| 152 | 113 | 123 | 124 | 142 | 150 | 110 | 162 | 116 | 144 | 147 | 107 | 162 | 114 | 114 | 135 | 154 | 133 | 136 | 126 | 125 | 122 | 137 | 110 | 122 | 131 | 136 | 129 | 106 | 136 | 116 | 137 | 138 |  97 | 125 | 125 | 113 | 173 | 132 | 136 | 122 | 148 | 138 | 130 | 135 | 151 | 136 | 102 | 142 | 162 | 141 | 113 | 138 | 124 | 128 | 153 | 160 | 105 | 129 | 131 | 133 | -> Vaf
|  97 | 125 | 126 | 129 | 136 | 142 | 114 | 136 | 150 | 138 | 137 | 160 | 113 | 153 | 133 | 122 | 136 | 131 | 105 | 129 | 162 | 141 | 133 | 116 | 162 | 135 | 113 | 124 | 124 | 147 | 129 | 144 | 137 | 130 | 128 | 162 | 173 | 126 | 125 | 137 | 122 | 106 | 131 | 138 | 114 | 114 | 154 | 125 | 126 | 122 | 110 | 137 | 107 | 132 | 142 | 151 | 102 | 135 | 123 | 140 | 136 | -> vipa
| 136 | 154 | 102 | 113 | 150 | 122 | 136 | 124 | 129 | 136 | 130 | 105 | 125 | 142 | 136 | 138 | 126 | 129 | 131 | 141 | 162 | 116 | 137 | 123 | 135 | 144 | 154 | 110 | 125 | 133 | 107 | 122 | 148 | 114 | 136 | 138 | 122 | 113 | 147 | 132 | 152 | 162 | 128 | 133 | 135 | 160 | 173 |  97 | 113 | 116 | 138 | 131 | 110 | 151 | 114 | 162 | 124 | 137 | 125 | 106 | 142 | -> Pipov
perm: |  97 | 102 | 105 | 106 | 107 | 110 | 110 | 113 | 113 | 113 | 114 | 114 | 116 | 116 | 122 | 122 | 122 | 123 | 124 | 124 | 125 | 125 | 125 | 126 | 128 | 129 | 129 | 130 | 131 | 131 | 132 | 133 | 133 | 135 | 135 | 136 | 136 | 136 | 136 | 136 | 137 | 137 | 138 | 138 | 138 | 141 | 142 | 142 | 144 | 147 | 148 | 150 | 151 | 152 | 153 | 154 | 160 | 162 | 162 | 162 | 173 |	Vaf
perm: | 129 | 131 | 141 | 162 | 116 | 137 | 123 | 135 | 144 | 154 | 110 | 125 | 133 | 107 | 122 | 148 | 114 | 136 | 138 | 122 | 113 | 147 | 132 | 152 | 162 | 128 | 133 | 135 | 160 | 173 |  97 | 113 | 116 | 138 | 131 | 110 | 151 | 114 | 162 | 124 | 137 | 125 | 106 | 142 | 136 | 154 | 102 | 113 | 150 | 122 | 136 | 124 | 129 | 136 | 130 | 105 | 125 | 142 | 136 | 138 | 126 |	Pipov
perm: | 135 | 151 | 136 | 102 | 142 | 162 | 141 | 113 | 138 | 124 | 128 | 153 | 160 | 105 | 129 | 131 | 133 | 152 | 113 | 123 | 124 | 142 | 150 | 110 | 162 | 116 | 144 | 147 | 107 | 162 | 114 | 114 | 135 | 154 | 133 | 136 | 126 | 125 | 122 | 137 | 110 | 122 | 131 | 136 | 129 | 106 | 136 | 116 | 137 | 138 |  97 | 125 | 125 | 113 | 173 | 132 | 136 | 122 | 148 | 138 | 130 |	Vaf
perm: | 133 | 131 | 129 | 105 | 160 | 153 | 128 | 124 | 138 | 113 | 141 | 162 | 142 | 102 | 136 | 151 | 135 | 130 | 138 | 148 | 122 | 136 | 132 | 173 | 113 | 125 | 125 |  97 | 138 | 137 | 116 | 136 | 106 | 129 | 136 | 131 | 122 | 110 | 137 | 122 | 125 | 126 | 136 | 133 | 154 | 135 | 114 | 114 | 162 | 107 | 147 | 144 | 116 | 162 | 110 | 150 | 142 | 124 | 123 | 113 | 152 |	Vaf

| 130 |  88 | 147 | 107 | 172 |  90 | 142 |  91 |  92 |  61 | 153 | 104 |  97 | 130 | 156 | 164 | 120 | 198 |  97 | 157 | 137 | 155 | = zaged
| 164 |  97 |  91 |  92 | 156 | 103 | 198 |  61 |  88 |  97 | 130 | 155 | 130 | 137 | 147 | 120 | 172 | 107 | 153 | 157 |  90 | 142 | = Sif
| 126 |  96 | 123 | 122 |  99 | 151 | 193 | 145 | 162 |  85 | 176 | 168 | 128 | 172 |  84 | 114 | 118 | 117 | 139 |  98 | 166 | 146 | = Pur
| 147 | 162 | 186 | 175 | 181 |  77 | 130 | 177 | 164 | 110 | 124 | 119 | 116 | 156 | 151 | 149 | 145 | 162 |  16 | 139 |  85 |  99 | = veva
| 198 | 155 | 156 | 157 | 130 | 102 | 164 | 137 |  91 | 153 |  97 |  92 | 142 | 120 |  97 | 130 | 172 |  88 |  90 |  61 | 107 | 147 | = tez
|  75 | 103 | 171 | 172 | 150 | 193 | 132 | 132 | 143 | 154 | 186 |  99 | 178 |  87 | 131 | 125 | 147 | 144 |  98 | 185 | 185 | 117 | = dal
perm: |  16 |  77 |  85 |  99 | 110 | 116 | 119 | 124 | 130 | 139 | 145 | 147 | 149 | 151 | 156 | 162 | 162 | 164 | 175 | 177 | 181 | 186 |	veva
perm: | 142 |  90 | 157 | 153 | 107 | 172 | 120 | 147 | 137 | 130 | 155 | 130 |  97 |  88 |  61 | 198 | 103 | 156 |  92 |  91 |  97 | 164 |	Sif
perm: |  61 |  88 |  90 |  91 |  92 |  97 |  97 | 103 | 107 | 120 | 130 | 130 | 137 | 142 | 147 | 153 | 155 | 156 | 157 | 164 | 172 | 198 |	Sif
perm: | 153 |  91 | 130 |  61 |  90 |  88 | 155 |  97 | 130 | 172 | 120 | 103 | 157 |  97 | 156 | 164 | 107 | 198 | 142 | 137 |  92 | 147 |	Sif

|  67 |  88 |  99 | 147 |  75 | -> vev
| 125 | 126 |  86 | 118 | 123 | -> bivu
|  32 |  93 |  86 | 160 | 137 | -> Miv
| 106 | 115 | 113 | 126 | 152 | -> Bufa
|  66 |  88 | 147 |  75 |  99 | -> Kuru
| 152 | 115 | 126 | 114 | 106 | -> Keba
| 109 | 164 |  36 | 148 | 108 | -> Runan
|  67 |  88 |  99 | 139 | 164 | -> Bib
|  58 | 128 | 164 | 125 |  93 | -> nif
|  78 | 147 | 134 | 119 | 113 | -> Bev
| 159 | 100 | 191 | 190 |  57 | -> godas
| 148 | 180 | 125 | 181 | 112 | -> Vulil
perm: | 126 | 152 | 106 | 115 | 113 |	Bufa
perm: | 152 | 126 | 113 | 115 | 106 |	Bufa
perm: |  75 |  67 |  88 |  99 | 147 |	vev

|  79 | 193 | 104 | 132 |  71 | 141 | 126 | : bogil
| 110 | 129 |  73 | 162 | 126 | 133 | 137 | : buv
|  85 | 201 | 112 |  96 |  73 |  91 | 147 | : vezuz
| 176 | 204 |  70 |  82 |  43 | 126 |  70 | : Tol
|  95 | 184 |  84 | 148 | 168 |  58 | 173 | : pak
| 164 |  55 | 221 |  66 |  67 | 144 | 119 | : kek
|  56 | 153 | 202 |  85 |  45 | 159 | 128 | : Buk
| 143 | 152 | 100 | 157 | 173 | 143 | 150 | : gopet
| 175 |  70 |  82 | 126 | 204 |  43 |  70 | : rad
| 144 |  66 |  55 | 221 | 119 |  66 | 164 | : modug
| 132 |  71 | 194 |  79 | 104 | 126 | 141 | : Fuz
perm: |  58 |  84 |  95 | 148 | 168 | 173 | 184 |	pak
perm: | 204 |  70 |  82 |  43 | 126 |  70 | 176 |	Tol
perm: | 126 | 141 |  71 | 132 | 104 | 193 |  79 |	bogil
perm: | 164 |  66 | 119 | 221 |  55 |  66 | 144 |	modug
perm: |  70 | 175 |  43 | 126 |  70 | 204 |  82 |	rad
perm: |  55 |  66 |  67 | 119 | 144 | 164 | 221 |	kek

| 117 |  40 |  92 | 138 |  47 | 115 |  98 |  93 | 118 | 127 | 241 | 161 | 177 | 146 | -> kipu
|  84 | 135 | 168 |  94 | 174 | 120 | 181 | 162 | 217 | 161 | 119 |  99 | 122 | 120 | -> niviz
| 116 |  17 |  82 | 182 | 194 | 160 | 139 |  98 | 153 |  96 | 191 |  75 | 242 |  32 | -> mon
|  94 | 162 | 122 | 161 | 135 | 119 | 217 |  99 | 181 |  84 | 168 | 119 | 174 | 120 | -> roka
| 200 | 109 | 156 | 110 | 157 | 113 | 127 | 183 | 112 | 159 |  87 | 149 | 106 | 145 | -> Tumo
| 101 | 128 | 198 | 103 |  79 |  55 | 168 |  70 | 145 |  84 | 182 | 120 | 190 | 115 | -> tev
| 157 |  11 | 129 | 155 | 134 | 106 | 161 |  84 | 163 |   6 | 158 |  92 | 185 |  57 | -> Masas
| 104 |  33 | 168 | 112 | 105 | 104 | 134 | 115 | 118 | 167 | 171 | 102 | 189 |  89 | -> tibig
| 162 |  88 |  38 | 158 | 203 | 119 | 155 | 127 | 141 | 144 | 166 | 202 | 122 | 179 | -> pof
| 161 | 181 | 135 |  99 | 122 |  84 | 119 | 119 | 174 | 217 | 119 |  94 | 168 | 162 | -> fata
| 181 | 174 | 119 | 119 | 168 |  94 |  99 | 122 |  84 | 217 | 161 | 119 | 161 | 135 | -> tiz
| 115 | 150 | 135 | 121 | 124 |  87 | 149 | 164 | 175 |  98 | 138 | 150 |  89 | 157 | -> namom
perm: | 120 | 174 | 119 | 168 |  84 | 181 |  99 | 217 | 119 | 135 | 161 | 122 | 162 |  94 |	roka
perm: |  99 | 181 |  84 | 168 | 119 | 174 | 120 |  94 | 162 | 122 | 161 | 135 | 119 | 217 |	roka
perm: | 161 | 174 | 162 | 122 |  99 | 168 |  84 |  94 | 119 | 181 | 119 | 119 | 217 | 135 |	fata
perm: | 155 | 203 | 179 | 144 | 158 |  88 | 127 | 166 |  38 | 202 | 122 | 141 | 162 | 119 |	pof
perm: | 179 | 122 | 202 | 166 | 144 | 141 | 127 | 155 | 119 | 203 | 158 |  38 |  88 | 162 |	pof

